Each row has a name. Each question is about the rows just above it. Places in a row count from 0.

Q306: [170 183  96  96 100  63  52  95  85 101 181 183  93  98  54 178 171  96
 101 186  90  94 100  93  87  62  91  81 100  66 186 133 103  55 170 184
  72  95 163 154 116 101 185  99  98 150  93 125 184  99  99 107 183 185]
Q79: [170 183  96  96 100  63  52  95  85 101 181 183  93  98  54 178 171  98
 101 186  90  94 100  93  87  62  91  81 100  66 186 133 103  55 170 184
 135  95 169 154 116 101 185  99  98 150  93 125 184  99  98 107 183 185]
Q579: [125 115 156 118 117 100 115 119 119 162 116 108 117 118 115 106 129 119
 164 107 116 120 120 117 115 100  97 116 121 104 109 125 124 101  98 113
 104 124 136 144 122 122 107 120 119  96 117 122 114 164 119 120 104 106]
Q898: [102 118 128 105 154 100 142 155 151 141 123 109 105 104 132 101 127 155
 139 115 106 153 154 105 108  97  96 114 147 100 120 113 152 102 106 124
  94 106 131 133 108 146 118 155 104 101 103 110 113 139 105 106 123 121]
Q178: [125 127 124 124 126 122 124 126 125 123 127 127 124 124 123 126 126 126
 123 127 124 126 126 124 124 122 123 124 126 122 127 125 126 122 126 127
 123 124 125 125 125 126 127 126 124 125 124 125 127 123 124 124 127 127]
Changed Q898: [102 118 128 105 154 100 142 155 151 141 123 109 105 104 132 101 127 155
 139 115 106 153 154 105 108  97  96 114 147 100 120 113 152 102 106 124
  95 106 131 133 108 146 118 155 104 101 103 110 113 139 105 106 123 121]. Place and old value: -> 36, [94]
One entry of Q306 was changed: [170 183  96  96 100  63  52  95  85 101 181 183  93  98  54 178 171  96
 101 186  90  94 100  93  87  62  91  81 100  66 186 133 103  55 170 184
  72  95 163 154 116 101 185  98  98 150  93 125 184  99  99 107 183 185]. Where, and from what? -> 43, [99]
Changed Q79: [170 183  96  96 100  63  52  95  85 101 181 183  93  98  54 178 171  98
 101 186  90  94 100  93  87  62  91  81 100  66 186 133 103  55 170 184
 135  95 169 154 116 101 185  99  98 150  93 125 184  99  99 107 183 185]. Place and old value: -> 50, [98]

Q128: [128 128 142 121 135 123 133 116 143 109 117 127 116 125 149 131 100 112
 133 113 135 119 148 121]
Q306: [112 126 136 123 127 140 112 120 138 125 105 133 150 115 144 110 134 103
 127 144 131 107 130 113]
Q620: [122 135 118 141 147 133 133 134 143 144 138 130 129 138 114 122 127 112
 138 144 120 121 125 115]
Q178: [128 128 142 121 135 123 133 116 143 109 117 127 116 125 149 131 100 112
 133 109 144 132 137 141]
One entry of Q178 was changed: [128 128 142 121 135 123 133 116 143 109 117 127 116 125 149 131 100 112
 133 109 144 132 137 140]. Where, and from what? -> 23, [141]
Where does [112 126 136 123 127 140 112 120 138 125 105 133 150 115 144 110 134 103
 127 143 131 107 130 113] differ from Q306, and what was there? -> 19, [144]
Where does [112 126 136 123 127 141 112 120 138 125 105 133 150 115 144 110 134 103
 127 144 131 107 130 113] differ from Q306, and what was there? -> 5, [140]

Q128: [111 116 137 115 162  98 106 127 133 118 179 200 137 207 133 148 208 137
 110 138 135  87  96 144 191 180 130 119 147 117 136 152 108 137 117 137
 182  87 172 114  85  95 135 114 125 190 194 122 135 124  87 137]
Q306: [118 119 137 126 138 116  41  99 107 147 178 203 123 212  94 148 212 100
  45 124 124 115 118 137 157 179 111 121  82  44 123 144  35 112  56 124
 184 108 121 143 118 124 122  59  57 198 198  95 129 143 111 129]
Q579: [123 123 110 116 111 120 193 151 151  90  84  66 127  57 146 115  56 160
 192 128 125 119 124 120 104  77 142 125 168 196 125 111 200 149 187 126
  78 131 132  91 121 111 128 180 188  66  75  90 175 162 122 128]
Q898: [123 123 110 116 111 120 193 151 151  90  84  66 127  57 146 115  56 160
 192 128 125 119 124 120 104  77 111 121  82  44 123 144  35 112  56 124
 184 108 121 143 118 124 122  59  57 198 198 150  73  89 117 123]
Q620: [151 153 129 140  70 156 118 140 131 113  90  65 150  55  89 127  51 116
 125 156 146 152 143 136  49  57 138 146  76 111 155 128 122 125 124 146
  83 138  62 117 143 139 149 129 107  69  74 111 102 141 144 155]
Q25: [144 139 131 144 127 154  95 104 107 161 130 136 120 140 116 126 140 101
  88 116 124 163 154 121 118 144 111 137  95  86 122 122  84 108  89 122
 134 155 107 162 162 161 121  94  89 139 133 158  93 100 161 118]
Changed Q25: [144 139 131 144 127 154  95 104 107 161 129 136 120 140 116 126 140 101
  88 116 124 163 154 121 118 144 111 137  95  86 122 122  84 108  89 122
 134 155 107 162 162 161 121  94  89 139 133 158  93 100 161 118]. Place and old value: -> 10, [130]
Where does [118 119 137 126 138 116  41  99 107 147 178 203 123 213  94 148 212 100
  45 124 124 115 118 137 157 179 111 121  82  44 123 144  35 112  56 124
 184 108 121 143 118 124 122  59  57 198 198  95 129 143 111 129] differ from Q306, and what was there? -> 13, [212]
One entry of Q128 was changed: [111 116 137 115 162  98 105 127 133 118 179 200 137 207 133 148 208 137
 110 138 135  87  96 144 191 180 130 119 147 117 136 152 108 137 117 137
 182  87 172 114  85  95 135 114 125 190 194 122 135 124  87 137]. Where, and from what? -> 6, [106]
Where does [111 116 137 115 162  98 106 127 133 118 179 200 137 207 133 148 208 137
 110 138 134  87  96 144 191 180 130 119 147 117 136 152 108 137 117 137
 182  87 172 114  85  95 135 114 125 190 194 122 135 124  87 137] differ from Q128, and what was there? -> 20, [135]

Q620: [180  84 186 182 179  87 211  70  87 188  84  80 187 196  91  79 182  86
 181  85  80 189  88  78  70  73  73 197]
Q335: [113 137 113 111 113 140 109 147 139 114 138 142 114 110 135 143 112 135
 115 137 142 113 141 141 145 144 144 109]
Q79: [105 145 104 105 107 148  92 151 142 104 149 149 105  98 145 150 107 146
 104 147 148 103 143 148 147 149 149 101]
Q128: [113 137 113 111 113 140 109 147 139 114 138 142 114 110 135 143 112 135
 115 137 142 113 141 118 145 144 144 109]
Q25: [167  99 175 172 168  89 188  86 103 169  92  90 172 180 101  86 170  92
 166  94  93 172  96  91  97  89  93 178]
Q306: [105 145 104 105 107 148  92 151 142 104 149 149 105  98 145 150 107 146
 104 147 148 103 115 110 115 111 113 153]
Where does [105 145 104 105 107 148  92 151 142 104 149 150 105  98 145 150 107 146
 104 147 148 103 143 148 147 149 149 101] differ from Q79, and what was there? -> 11, [149]
Changed Q620: [180  84 186 182 179  87 211  70  87 188  84  80 187 196  92  79 182  86
 181  85  80 189  88  78  70  73  73 197]. Place and old value: -> 14, [91]
One entry of Q335 was changed: [113 137 113 111 113 140 109 147 139 114 138 142 114 110 135 143 112 135
 115 137 141 113 141 141 145 144 144 109]. Where, and from what? -> 20, [142]
One entry of Q128 was changed: [113 137 113 112 113 140 109 147 139 114 138 142 114 110 135 143 112 135
 115 137 142 113 141 118 145 144 144 109]. Where, and from what? -> 3, [111]
One entry of Q128 was changed: [113 137 113 111 113 140 109 147 139 114 138 142 114 110 134 143 112 135
 115 137 142 113 141 118 145 144 144 109]. Where, and from what? -> 14, [135]

